The symbols move the objects like this.
$: x781->x285, x912->x925, x218->x696, x753->x939, x144->x647, x235->x384, x65->x212, x494->x890, x434->x164, x696->x119, x563->x774, x925->x35, x322->x712, x48->x299, x35->x319, x603->x332, x516->x116, x849->x434, x92->x516, x463->x796, x212->x887, x76->x918, x727->x178, x582->x898, x742->x604, x890->x611, x621->x85, x766->x265, x697->x524, x299->x387, x387->x538, x314->x263, x862->x404, x577->x436, x247->x634, x796->x989, x69->x743, x332->x432, x712->x93, x538->x563, x989->x313, x285->x259, x203->x738, x384->x742, x271->x247, x939->x494, x976->x849, x263->x92, x634->x635, x604->x781, x524->x65, x319->x766, x53->x697, x116->x763, x313->x271, x164->x568, x810->x48, x647->x98, x599->x322, x432->x912, x583->x810, x404->x621, x623->x144, x365->x580, x98->x203, x259->x623, x619->x365, x635->x264, x568->x582, x22->x753, x763->x76, x93->x976, x918->x463, x743->x797, x436->x862, x580->x235, x898->x218, x738->x22, x85->x619, x178->x314, x774->x53, x611->x184, x265->x583, x797->x603, x184->x69, x887->x727, x119->x577, x264->x599
&: x781->x621, x912->x890, x218->x712, x753->x285, x144->x580, x235->x577, x65->x48, x494->x623, x434->x634, x696->x93, x563->x319, x925->x611, x322->x796, x48->x432, x35->x184, x603->x753, x516->x524, x849->x247, x92->x697, x463->x178, x212->x299, x76->x887, x727->x538, x582->x599, x742->x862, x890->x144, x621->x582, x766->x743, x697->x583, x299->x912, x387->x925, x314->x774, x862->x164, x577->x849, x247->x116, x796->x314, x69->x203, x332->x939, x712->x989, x538->x35, x989->x263, x285->x85, x203->x742, x384->x436, x271->x516, x939->x259, x976->x271, x263->x53, x634->x763, x604->x404, x524->x810, x319->x69, x53->x265, x116->x65, x313->x92, x164->x635, x810->x332, x647->x235, x599->x463, x432->x494, x583->x603, x404->x568, x623->x365, x365->x696, x98->x384, x259->x619, x619->x218, x635->x76, x568->x264, x22->x781, x763->x212, x93->x313, x918->x727, x743->x738, x436->x434, x580->x119, x898->x322, x738->x604, x85->x898, x178->x563, x774->x766, x611->x647, x265->x797, x797->x22, x184->x98, x887->x387, x119->x976, x264->x918
*: x781->x203, x912->x810, x218->x621, x753->x743, x144->x939, x235->x623, x65->x92, x494->x603, x434->x119, x696->x85, x563->x887, x925->x48, x322->x568, x48->x697, x35->x299, x603->x766, x516->x989, x849->x696, x92->x796, x463->x635, x212->x516, x76->x247, x727->x763, x582->x862, x742->x647, x890->x332, x621->x742, x766->x538, x697->x314, x299->x524, x387->x65, x314->x918, x862->x235, x577->x365, x247->x93, x796->x264, x69->x925, x332->x265, x712->x582, x538->x212, x989->x599, x285->x738, x203->x611, x384->x144, x271->x712, x939->x797, x976->x218, x263->x463, x634->x976, x604->x98, x524->x263, x319->x387, x53->x178, x116->x313, x313->x322, x164->x577, x810->x53, x647->x494, x599->x164, x432->x583, x583->x774, x404->x384, x623->x753, x365->x285, x98->x890, x259->x22, x619->x781, x635->x849, x568->x436, x22->x69, x763->x271, x93->x898, x918->x634, x743->x35, x436->x580, x580->x259, x898->x404, x738->x184, x85->x604, x178->x76, x774->x727, x611->x432, x265->x563, x797->x319, x184->x912, x887->x116, x119->x619, x264->x434
§: x781->x580, x912->x743, x218->x434, x753->x647, x144->x604, x235->x621, x65->x563, x494->x203, x434->x322, x696->x164, x563->x810, x925->x797, x322->x247, x48->x319, x35->x603, x603->x611, x516->x727, x849->x599, x92->x887, x463->x516, x212->x774, x76->x263, x727->x697, x582->x976, x742->x619, x890->x738, x621->x119, x766->x432, x697->x387, x299->x766, x387->x265, x314->x65, x862->x218, x577->x582, x247->x463, x796->x116, x69->x939, x332->x184, x712->x634, x538->x583, x989->x763, x285->x235, x203->x259, x384->x85, x271->x918, x939->x98, x976->x264, x263->x212, x634->x796, x604->x365, x524->x538, x319->x332, x53->x299, x116->x178, x313->x76, x164->x712, x810->x35, x647->x781, x599->x271, x432->x69, x583->x925, x404->x696, x623->x742, x365->x862, x98->x285, x259->x384, x619->x436, x635->x989, x568->x93, x22->x144, x763->x314, x93->x635, x918->x92, x743->x494, x436->x898, x580->x404, x898->x849, x738->x623, x85->x577, x178->x524, x774->x48, x611->x22, x265->x912, x797->x890, x184->x753, x887->x53, x119->x568, x264->x313

The rows follow the links: the fewer symbols apart two objects are, the more alike their rows tend to be.

Each row is also shifted at random along 8 hidden directions that mean nothing.

Some objects, each with a row of numbers:
x516	[-13,96,33,-26,72,9,4,10,88,-4,-6,132,-152,8,-24,84,63,-78,76,-50,-61,28,-76,167]
x116	[66,-2,63,-73,-50,7,-15,70,0,1,83,9,-11,-76,-60,3,51,-57,1,-24,19,-24,4,-68]
x738	[-33,116,5,72,-34,-7,-26,-43,-5,-46,-55,60,78,79,-29,47,-33,50,-14,42,-34,0,-12,45]
x178	[55,-338,136,-98,-95,-74,-52,77,-60,-12,64,-28,112,-50,-211,34,-42,-74,10,65,-6,6,-114,41]
x22	[-37,11,-192,51,39,-139,-55,-51,-9,-36,75,82,181,61,50,-140,-35,50,-29,8,-130,100,22,196]
x604	[-104,-169,-88,63,103,5,98,-73,16,86,-97,-54,-77,57,144,101,-110,28,7,-36,37,17,63,-53]
x582	[26,16,-133,-56,71,123,79,-29,-31,74,38,15,55,-36,220,-143,17,19,-48,12,71,79,-33,-33]
x53	[-14,-287,-7,-63,-88,-64,-11,74,-43,-56,91,-58,-122,-60,-106,-47,-49,-43,46,65,25,-65,15,-137]
x432	[-21,96,4,104,-8,100,-70,1,48,-41,-84,71,77,22,167,-94,57,-25,28,86,-37,-51,-53,142]
x264	[26,12,55,-75,21,25,11,-19,-1,12,95,40,39,1,-172,-8,47,22,2,-81,4,59,-96,26]
x384	[39,189,-39,54,21,-25,0,-30,-83,-13,-62,-2,-64,57,103,-48,16,144,-50,25,40,-74,84,205]
x212	[64,123,44,-58,-110,-11,-70,73,1,-92,105,28,9,-65,-130,-66,75,-40,11,22,-28,-31,-12,-90]
x925	[-56,94,117,95,12,-48,-88,-8,50,-59,-131,-18,-113,61,-90,-57,32,-23,72,78,-84,-47,-57,213]
x365	[54,-176,-24,-2,-4,-152,3,-12,-96,64,27,-26,211,31,-13,136,-96,86,-97,-63,5,17,97,123]
x203	[-115,123,-12,89,36,149,12,-84,33,-11,-81,66,-24,86,67,-172,2,19,33,104,-2,29,-114,12]
x697	[-66,-152,-118,-20,53,-61,-10,7,99,-26,73,41,-30,-23,-14,7,-8,-101,79,-52,-106,83,-36,-30]
x599	[24,-238,7,-108,-46,184,58,11,-93,36,188,137,90,-24,-23,-115,6,44,-10,12,133,-14,-144,-47]
x647	[-45,-138,-118,57,-1,-65,38,-40,6,13,-15,35,139,52,74,240,-123,38,-34,-71,-18,23,98,-86]
x322	[13,136,-34,-53,22,173,65,-24,22,3,118,223,0,20,14,71,66,40,12,-100,56,13,-80,-12]
x85	[44,-109,65,15,50,-128,34,-22,-90,69,-166,-112,-26,52,23,200,-94,71,-56,10,38,-20,59,226]
x184	[-51,123,-19,67,-79,46,-5,16,8,-27,1,29,-52,-5,80,-68,-19,-18,-6,71,22,-71,101,-210]
x727	[8,-69,114,-39,36,-26,-43,25,32,-21,-126,-154,-121,-39,-82,-93,38,-102,64,107,-44,41,-143,108]
x577	[-13,94,92,-15,21,47,84,-32,-19,85,-73,-10,-81,26,-24,120,-42,9,-35,-15,75,13,24,-104]
x753	[-59,-57,-105,66,32,-23,-28,-54,19,-2,-22,34,184,52,89,-81,-49,-1,-14,48,-78,85,-38,76]
x603	[-51,-143,-101,34,-102,-107,-9,52,-22,-24,170,185,15,14,4,107,-96,-2,-3,-37,-20,-86,177,-100]
x387	[-35,-91,-81,31,18,63,-5,29,73,-34,-69,-158,-116,-79,166,-104,31,-76,63,47,6,-38,23,-185]
x887	[45,39,156,-47,-84,12,-32,69,2,-58,-70,-109,-144,-63,-127,34,38,-72,36,82,26,-64,-40,-110]
x404	[-24,96,5,15,89,26,61,-53,-14,87,-81,-23,-74,38,85,-35,-15,30,-29,3,32,38,12,72]
x781	[-35,-20,-127,68,49,109,50,-55,-18,39,-44,6,54,32,251,-58,-27,73,-30,14,63,-19,37,-16]
x619	[-121,-26,-189,26,100,89,105,-80,52,117,183,274,92,64,148,-11,-51,17,-10,-147,2,94,46,-72]
x494	[23,234,-37,67,-17,-179,-117,-24,-12,-84,-27,19,142,62,-72,-90,19,54,-39,44,-149,51,22,256]

The symbols that take the first to the second take the third to the fourth, perhaps in another order. What is the fourth?
Answer with the object's name.
[114,-190,-45,-59,64,136,51,17,-48,55,-125,-217,51,-94,282,-35,41,12,-33,45,124,-9,-67,26]
to [18,-78,32,28,-81,-12,-96,42,31,-63,37,-88,159,-51,-66,-86,36,-39,10,13,-45,-27,-9,-110]
as [38,-56,43,-55,42,126,66,-32,4,53,-60,-22,93,-7,28,135,1,-1,-18,-32,63,63,-119,-42]
to x563

[61,-193,19,-87,-22,91,33,31,-51,34,113,34,77,-49,-3,4,21,16,-12,-40,88,-19,-61,-26]
to [-10,-32,117,6,-51,48,6,-37,-83,55,60,79,152,62,-132,-37,-39,76,-59,12,58,-6,-44,19]
as [-5,-81,-5,-46,-53,-2,-10,58,-1,-65,45,5,-162,-46,-39,-31,11,-48,58,59,9,-57,-13,-67]
to x712

[-31,-130,-59,39,-19,-46,19,-37,-68,5,21,27,77,60,4,47,-92,93,-37,-3,22,-20,50,23]
to [-100,2,-54,62,56,-17,10,-82,19,19,-42,-67,18,59,-17,-129,-49,31,1,18,-40,72,-9,-51]
as [-24,-70,-35,-56,24,-67,5,31,82,3,110,105,-27,-31,-80,91,4,-108,52,-88,-81,72,-10,-33]
to x92

[75,-267,16,-113,-67,67,66,23,-141,36,95,64,101,-16,-17,85,-63,65,-55,24,135,-26,-66,-5]
to [77,-140,-155,-77,39,43,28,28,-11,32,168,90,134,-65,156,-16,48,11,-23,-111,27,24,7,53]
as [60,-60,-89,-71,31,123,64,-12,-51,21,72,131,70,-1,130,38,23,61,-22,-27,75,15,-84,109]
to x989

[37,0,12,-19,-81,-65,-64,62,-12,-114,37,4,-82,-26,-103,17,31,-3,41,33,-30,-75,7,26]
to [81,3,-112,-79,48,2,15,19,0,29,113,-97,58,-95,75,-127,75,11,-36,-97,17,51,45,-85]
as [85,-50,57,-50,33,36,-32,43,28,33,-62,-154,73,-95,72,-78,80,-86,-2,18,0,37,-72,33]
to x218

[9,-12,-6,-42,21,131,53,50,41,19,-3,64,-178,-61,156,31,48,-81,52,10,66,-55,-15,-59]
to [59,-76,-26,-26,-93,-54,-6,95,-30,-100,-25,-38,-189,-58,40,190,-15,-8,33,31,43,-150,105,-69]
as [-119,109,-104,81,15,-16,-12,-20,77,-21,80,210,-66,60,54,-52,-12,-33,49,-19,-85,1,62,9]
to x203

[-54,-127,-18,36,-48,-99,-33,48,-14,-61,48,4,-193,0,-55,-24,-36,0,56,26,-14,-116,102,-10]
to [-102,-107,-29,70,-12,-4,-37,-7,55,-10,75,178,58,52,-7,-21,-34,-45,51,1,-72,-6,-15,51]
as [-79,85,-137,72,13,-52,-10,-5,35,-16,32,71,-73,17,128,-105,-23,-21,17,27,-60,-7,111,-30]
to x939

[-72,-27,-84,47,-9,-152,-30,7,-24,-29,40,45,-115,36,-6,-106,-63,5,16,58,-68,-24,102,79]
to [108,4,-76,-16,-119,104,-46,90,-37,-118,54,97,60,-65,175,27,69,14,2,65,49,-134,-2,21]
as [-114,-58,-15,47,-32,9,-55,-49,30,0,127,171,242,70,-116,-186,-44,-33,5,45,-98,107,-102,-7]
to x538

[-35,100,173,62,3,1,-3,-69,1,36,-107,-52,77,85,-182,92,-31,52,-27,-25,2,22,-38,4]
to [-17,-21,105,11,-89,79,72,-1,-112,39,20,83,-92,51,-46,115,-75,102,-41,18,157,-140,79,-114]
as [0,62,-18,77,-7,-80,2,-44,-30,-47,-85,129,39,124,-8,319,-74,115,-22,-48,-26,-51,51,218]
to x285

[7,159,73,54,-16,3,-34,-55,-27,8,-29,-41,150,54,-92,-62,13,87,-58,-11,-3,18,-5,24]
to [25,19,12,-61,60,36,-21,-9,35,29,106,12,70,-35,-81,-169,98,-23,15,-70,-34,85,-104,70]
as [-19,-78,-115,-6,91,-24,71,-37,-65,95,22,11,-42,20,162,-113,-50,59,-43,4,44,29,62,112]
to x116

[-26,-119,-88,-2,-91,-99,-92,46,-8,-75,256,96,119,-24,-134,-192,16,5,15,-32,-77,-20,55,-51]
to [61,50,68,73,-99,-16,-84,67,-31,-76,-106,-95,-4,-27,80,12,28,11,-10,94,19,-155,78,35]
as [24,132,93,7,74,-22,22,-47,-50,64,-156,-104,-66,39,9,-44,1,48,-41,56,25,31,-32,188]
to x218

[31,87,104,45,-108,31,-10,-9,-110,-41,-44,5,18,60,-78,65,-34,134,-54,59,92,-123,40,-3]
to [45,-92,68,-90,0,-27,90,13,-116,5,-61,-33,-268,19,-72,177,-57,79,0,30,121,-78,2,87]
as [68,23,-40,-86,9,-42,23,-5,-44,-3,125,66,47,-4,-102,52,22,65,-33,-95,7,44,-13,65]
to x65

[25,-5,-8,-97,-112,-88,-22,89,-28,-64,226,86,-111,-69,-186,-56,17,-40,18,-16,-8,-42,73,-160]
to [-16,-45,-112,44,20,-18,78,-14,-58,43,-65,-135,-123,-6,192,26,-75,81,-45,-4,98,-77,191,-152]
as [-88,-111,124,66,-58,43,-27,18,37,10,-75,-110,-59,-15,-50,-67,-34,-80,45,85,18,-62,5,-212]
to x434

[138,111,20,-33,-58,27,-63,81,-9,-81,-90,-123,4,-99,119,-22,99,-40,-10,92,9,-62,-16,47]
to [7,52,9,87,-44,-94,-36,44,28,-34,-126,-92,-68,-12,86,157,-33,-28,-1,17,-26,-99,161,-51]
as [43,-106,-71,-83,-13,111,80,31,-15,42,142,34,9,-72,73,48,17,10,-19,-98,107,-22,41,-220]
to x524

